(in the rows, 128 means zero)
Each row is followed by its class. Each block has new classes.
[143 134 143  78  62 133 180 138 156  99 123 147 128 128 121 124 104 137
 137 134 122 131 142 134 124  83 132 129 130 137 134 141 157  91 123 135
 133 118  91 132 151  77 132 121 252 142 120 121 135 129 137 127 138 108
 129 131 119  30 127 125 150 133 168 130 121 120 133 119  90 125 101  98
 243 252] | J945
[148 115 144  78  86 118 193 108 171 114 107 148 127 123 119 137 127 136
 127 147 134 144 166 146 125  61 132 117 147 108 128 132 136  96 139 131
 128 127 102 146 139  79  92 138 167 161 114 122 141 124 127 134 154 120
 135  86 131  28 122 136 171 143 170 173 148 143 123 127 133 127 101 115
 114 198] | J551
[140 130 133 116 120 118 128 131 125 117 121 137 128 127 122 132 143 135
 134 131 123 128 129 134 139 128 123 139 122 121 130 125 133 116 149 124
 130 149 115 124 140 104 107 129 150 146 127 129 137 135 134 123 122 109
 124 127 125  86 125 122 130 116 132 132 136 163 123 121 100 123 111 117
 147 180] | J945
[137 126 104 110 136 133 113 152 119 112 131 166 121 134 118 128 121 136
 141 128 137 128 139 125 131  99 125 129 119 118 125 129 125 128 125 127
  91 130 102 138 130 106 111 134 184 143 105 133 135 140 133 133 119 140
 128 125 118  85 128 126 138 124 166 179 139 138 144 134  41 127 131 108
 231 210] | J454
[144 129 137  90 100 125 174 127 153 102 108 180 123 129 116 128 123 135
 133 133 129 136 128 136 125  90 126 120 132 118 133 133 134  99 128 123
 119 129 111 135 140 104 105 127 183 147 111 128 138 131 122 112 136 125
 129 111 131  55 128 128 150 130 156 150 135 132 127 122 112 129 105  99
 163 203] | J551
[127 129 124 132 116 137 121 131 131 123 138 126 127 132 132 121 122 119
 131 125 124 112 117 120 127 143 140 131 128 135 129 136 127 140 128 130
 130 130 129 127 126 127 146 124 153 116 141 127 138 124 126 121 132 129
 124 138 130 157 126 121 112 128 123 112 105 106 146 122 133 128 122 126
 166 137] | J945
[143 138 164 139 124 116 118 120 117 123 120  88 123 135 129 136 136 127
 119 130 123 124 132 131 136 132 127 130 124 129 128 115 133 113 111 128
 163 120 136 105 145 126 119 120  83 146 138 116 131 127 124 127 115  88
 120 159 112  97 129 123 124 113 101  98 141 133 108 127 155 126 109 112
  34 109] | J945
[122 111 140 131  97 137 163 118 140 132 130 126 136 127 137 131 128 110
 116 128 126 120 120 132 123 134 135 127 136 140 132 142 133 104 133 130
 149 121 130 135 130 145 148 129 162 115 157 124 128 121 128 120 148 131
 125 138 136 154 121 123 121 132 120  81 107  80 125 132 194 128 138 131
 159 105] | J945
[139 129 150 109  76 128 152 124 142 118 128 113 129 133 128 130 111 121
 128 131 119 151 126 128 130 115 134 139 145 142 139 134 148 113 123 130
 163 114 116 116 142  94 136 131 165 137 147 122 134 125 130 118 140 100
 116 152 120  94 121 126 132 126 123  92 109 111 119 125 140 145 108 118
 126 198] | J454
[135 127 135 113  90 134 153 127 138 128 132 129 132 131 130 120 124 127
 124 131 130 122 121 128 125 123 129 127 134 139 131 133 148 121 130 128
 141 129 120 129 138 120 135 131 161 123 135 123 132 126 131 120 142 123
 120 138 143 123 119 122 129 126 127 111 114  85 133 127 142 122 120 120
 143 166] | J454
[126 129 125 139 105 136 147 130 137 137 138 121 136 127 138 126 112 119
 123 130 132 118 123 133 144 142 127 129 130 130 129 140 136 132 140 133
 123 122 124 137 120 142 147 129 162 102 125 132 127 124 131 122 135 142
 124 143 130 164 128 126 117 129 121 107 114  80 135 132 160 129 138 122
 170 123] | J551
[130 131 131 128 105 129 120 131 130 128 124 119 137 123 128 122 122 118
 124 111 124 118 110 121 112 142 128 129 128 145 136 132 136 133 133 125
 141 127 127 122 136 132 149 126 153 111 134 128 129 136 131 124 129 125
 121 152 124 152 126 120 109 126 123  98 108 111 129 122 142 130 129 129
 154 134] | J551
[114 132 103 151 147 135  71 136  95 128 145 122 127 121 131 112 127 122
 142 121 125 119 115 119 132 153 119 142 120 128 122 122 114 172 135 133
 117 131 139 121 118 120 146 131 116 125 126 133 124 135 129 126 110 134
 134 140 119 178 126 131 115 123 119 131 117 129 147 136  88 124 135 111
 148 125] | J551
[139 113 141 105 105 126 170 123 150 126 112 130 124 129 128 123 138 148
 116 134 131 133 144 146 125  92 129 119 132 121 136 129 134 108 127 122
 131 129 118 139 122 113 101 150 143 140 122 128 131 131 133 141 142 127
 132  97 134  77 127 134 154 141 143 145 136 137 122 132 146 124 115 121
  97 143] | J551
[151 136 131 118 130 120  95 136 103 115 133 126 112 130 127 121 139 131
 160 130 132 121 124 124 139 129 129 133 120 134 130 121 131 130 130 128
 130 119 121 114 140 102 120 121 122 151 128 128 129 133 139 134 105 108
 129 151 114  91 125 124 119 117 124 133 145 150 139 127  81 119 105 123
  82 171] | J454
[123 140 120 147 115 144 102 136 113 125 146 140 132 129 137 117 111 114
 130 123 131 108 106 117 132 163 121 135 117 151 135 137 130 136 119 128
 119 127 130 139 128 141 169 123 188  99 130 129 132 127 123 120 131 139
 127 170 121 181 136 120 102 120 116  90 108  85 140 131 121 126 149 127
 238 157] | J945
[140 127 136 104 115 120 126 133 126 113 118 143 125 127 115 126 127 138
 144 138 124 131 133 125 130 100 126 129 129 129 146 123 138 126 125 126
 127 124 116 125 141  83 118 130 141 150 124 125 137 137 129 130 120 101
 129 123 120  66 127 137 144 124 143 155 143 158 134 129  81 129 105 116
 129 200] | J454
[133 135 142 137 107 134 161 128 139 132 127 135 135 130 130 133 122 118
 118 126 121 124 116 126 126 138 139 125 123 138 135 139 133 103 122 127
 149 120 113 128 133 146 142 122 174 109 137 123 132 121 131 127 141 127
 128 143 122 134 125 128 111 126 115  84 112  99 118 125 174 133 132 129
 172 146] | J454
